Below are the code and all the weights of a small trained network. Each question names an input and a target symbol and asks about switching units off, where a switched-off unit gives its printed mean instead of its output.

import numpy as np


def w(rows, s, z=0):
    codes = np.array(rows[::2]) - 128.0
    scale = np.full(codes.shape[1], s)
    scale[-1] = z or s
    return codes * scale


def norm(h):
    return h / np.sqrt((h * h).mean(-1, keepdims=True) + 1e-5)


def f(y):
    return np.maximum(y, 0)


def softmax(a):
    e = np.exp(a - a.max(-1, keepdims=True))
    return e / e.sum(-1, keepdims=True)


def log_softmax(a):
    a = a - a.max(-1, keepdims=True)
    return a - np.log(np.exp(a).sum(-1, keepdims=True))


def net(x, mask):
    ids = ['αβγεζηθλμξπστφψω'.index(c) for c in x.split()]
    T = len(ids)
    res = E[ids] + P[:T]
    r = norm(res)
    for j in range(3):
        rows = slice(3 * j, 3 * j + 3)
        q, k, v = (r @ M[0][rows].T for M in (Q, K, V))
        z = softmax(np.where(np.tri(T) > 0, q @ k.T / 3**0.5, -1e9)) @ v
        o = O[0][rows]
        res = res + np.where(mask[j], z, o[:, -1]) @ o[:, :-1]
    y = f(norm(res) @ A[0][:, :-1].T + A[0][:, -1])
    res = res + np.where(mask[3:15], y, B[0][:, -1]) @ B[0][:, :-1]
    return log_softmax(norm(res)[-1] @ U[:, :-1].T + U[:, -1])


Q, K, V, O, A, B = {}, {}, {}, {}, {}, {}
E = w([
[107,180,167],'α',
[103,110,89],'β',
[217,154,203],'γ',
[114,3,180],'ε',
[118,125,94],'ζ',
[121,105,93],'η',
[113,92,102],'θ',
[176,160,195],'λ',
[185,125,91],'μ',
[128,67,96],'ξ',
[168,164,172],'π',
[124,125,121],'σ',
[129,185,183],'τ',
[170,137,87],'φ',
[142,200,116],'ψ',
[77,100,198],'ω',
],0.023)
P = w([
[2,55,99],'0',
[35,61,103],'1',
[188,60,134],'2',
[148,58,137],'3',
[163,55,168],'4',
[149,88,129],'5',
[121,87,148],'6',
[136,149,191],'7',
],0.0082)
Q[0] = w([
[149,187,176],'H0',
[107,104,104],'H0',
[137,112,140],'H0',
[50,81,113],'H1',
[91,1,92],'H1',
[181,132,105],'H1',
[114,126,106],'H2',
[147,146,148],'H2',
[92,220,103],'H2',
],0.026)
K[0] = w([
[94,58,172],'H0',
[141,178,110],'H0',
[102,129,112],'H0',
[141,117,205],'H1',
[89,7,180],'H1',
[151,143,92],'H1',
[115,106,107],'H2',
[149,128,154],'H2',
[115,253,74],'H2',
],0.025)
V[0] = w([
[150,87,34],'H0',
[142,196,120],'H0',
[159,212,146],'H0',
[144,197,68],'H1',
[140,165,185],'H1',
[168,82,4],'H1',
[121,107,128],'H2',
[135,75,151],'H2',
[123,112,193],'H2',
],0.02)
O[0] = w([
[228,161,9,104],'H0',
[97,180,159,46],'H0',
[41,185,178,4],'H0',
[197,223,114,177],'H1',
[215,108,160,173],'H1',
[72,231,6,8],'H1',
[69,114,119,137],'H2',
[46,111,100,140],'H2',
[122,126,48,147],'H2',
],0.016,0.0034)
A[0] = w([
[167,149,98,60],'N0',
[192,54,177,194],'N1',
[119,155,145,79],'N2',
[107,178,154,56],'N3',
[34,237,229,128],'N4',
[100,27,132,122],'N5',
[120,253,51,253],'N6',
[44,45,78,96],'N7',
[165,199,166,136],'N8',
[160,159,156,55],'N9',
[150,67,140,113],'N10',
[113,150,106,37],'N11',
],0.021,0.0043)
B[0] = w([
[145,106,136,168],'N0',
[63,131,198,245],'N1',
[144,146,141,139],'N2',
[162,148,135,151],'N3',
[253,99,137,243],'N4',
[93,200,92,209],'N5',
[109,68,212,224],'N6',
[162,203,56,218],'N7',
[112,184,105,201],'N8',
[125,173,107,165],'N9',
[99,120,188,176],'N10',
[112,113,126,135],'N11',
],0.043,0.012)
U = w([
[136,145,140,2],'α',
[146,120,102,45],'β',
[116,116,147,51],'γ',
[110,218,75,65],'ε',
[134,83,123,69],'ζ',
[147,128,105,67],'η',
[154,181,52,153],'θ',
[129,119,125,72],'λ',
[134,76,107,94],'μ',
[144,151,73,126],'ξ',
[136,84,158,139],'π',
[152,177,94,41],'σ',
[136,126,142,51],'τ',
[136,80,124,88],'φ',
[247,173,199,190],'ψ',
[33,201,169,190],'ω',
],0.011,0.0054)

Each question gives the input, a string of symbols that net reads in full, and the target symbol t.
The units are the heads (3 rows each of Q, K, V and O) and the neurons (one row each of A and B). Each row of codes is followed by its name. A weight is (code - 128) times the scale printed after its matrix; where a second scale follows, it is the last column's (O, A, B and U).
mask holds one flag per unit, heads first, then neurons. A switched-off unit (its flag False) gives its mean, the last column of its rows in O or B, instead of its output. The means were averaged over made-up inputs and are rounded, as every weight is.
A unit's drop is (log p(t) with every unit on - log p(t) with that unit switched off) / (log p(t) with every unit on - log p(t) with every unit switched off).
The circuit of an input: a set's keep is (log p(t) with only the set's units on - log p(t) with every unit switched off) / (log p(t) with every unit on - log p(t) with every unit switched off). Starting from the 12 units with the biggest drops (on a tie, the unit counted first), units are removed one at a time, each time the one whose removal leaves the highest keep (on an exact tie, the one counted first), for as long as the keep stays at least 0.8.
units of the circuit, in order: the units of the circuit, biggest drop first
k most important neurons: the k neurons with the biggest drops, biggest first
heads that matter: for each layer, one digit per head in row order, 1 if its drop is at least 0.15 and else 0, layers parted by /
drop when u is switched off: that unit's drop, to one decimal
input π θ θ ω β θ, target ω: heads that matter => 010
input ψ φ ψ φ ω ψ ξ, target ω: units of the circuit, in order => [N5; H2]
input ψ ψ ω π η, target ω: units of the circuit, in order => [H1; N5; H2]
input ψ ψ ω ζ τ, target ω: heads that matter => 100
input ψ μ θ π ω ω γ, target ω: heads that matter => 100
input μ ω ψ ψ, target ω: 4 most important neurons => [N4; N1; N8; N7]
input ω ψ ξ, target ω: heads that matter => 010
input π ω ω β, target ω: heads that matter => 010
input ω ψ π, target ω: 3 most important neurons => [N4; N1; N6]
input ψ γ ψ θ τ ω θ, target ω: 2 most important neurons => [N5; N6]
input π ξ ψ ω ψ λ, target ω: 2 most important neurons => [N4; N1]
input ζ ψ ω ψ β, target ω: drop when N5 is switched off => 0.6
input ψ ω π, target ω: drop when N4 is switched off => 0.5
input θ ψ ψ τ ω ω, target ω: drop when H1 is switched off => 1.5
input ψ ω γ λ, target ω: drop when N7 is switched off => -0.1
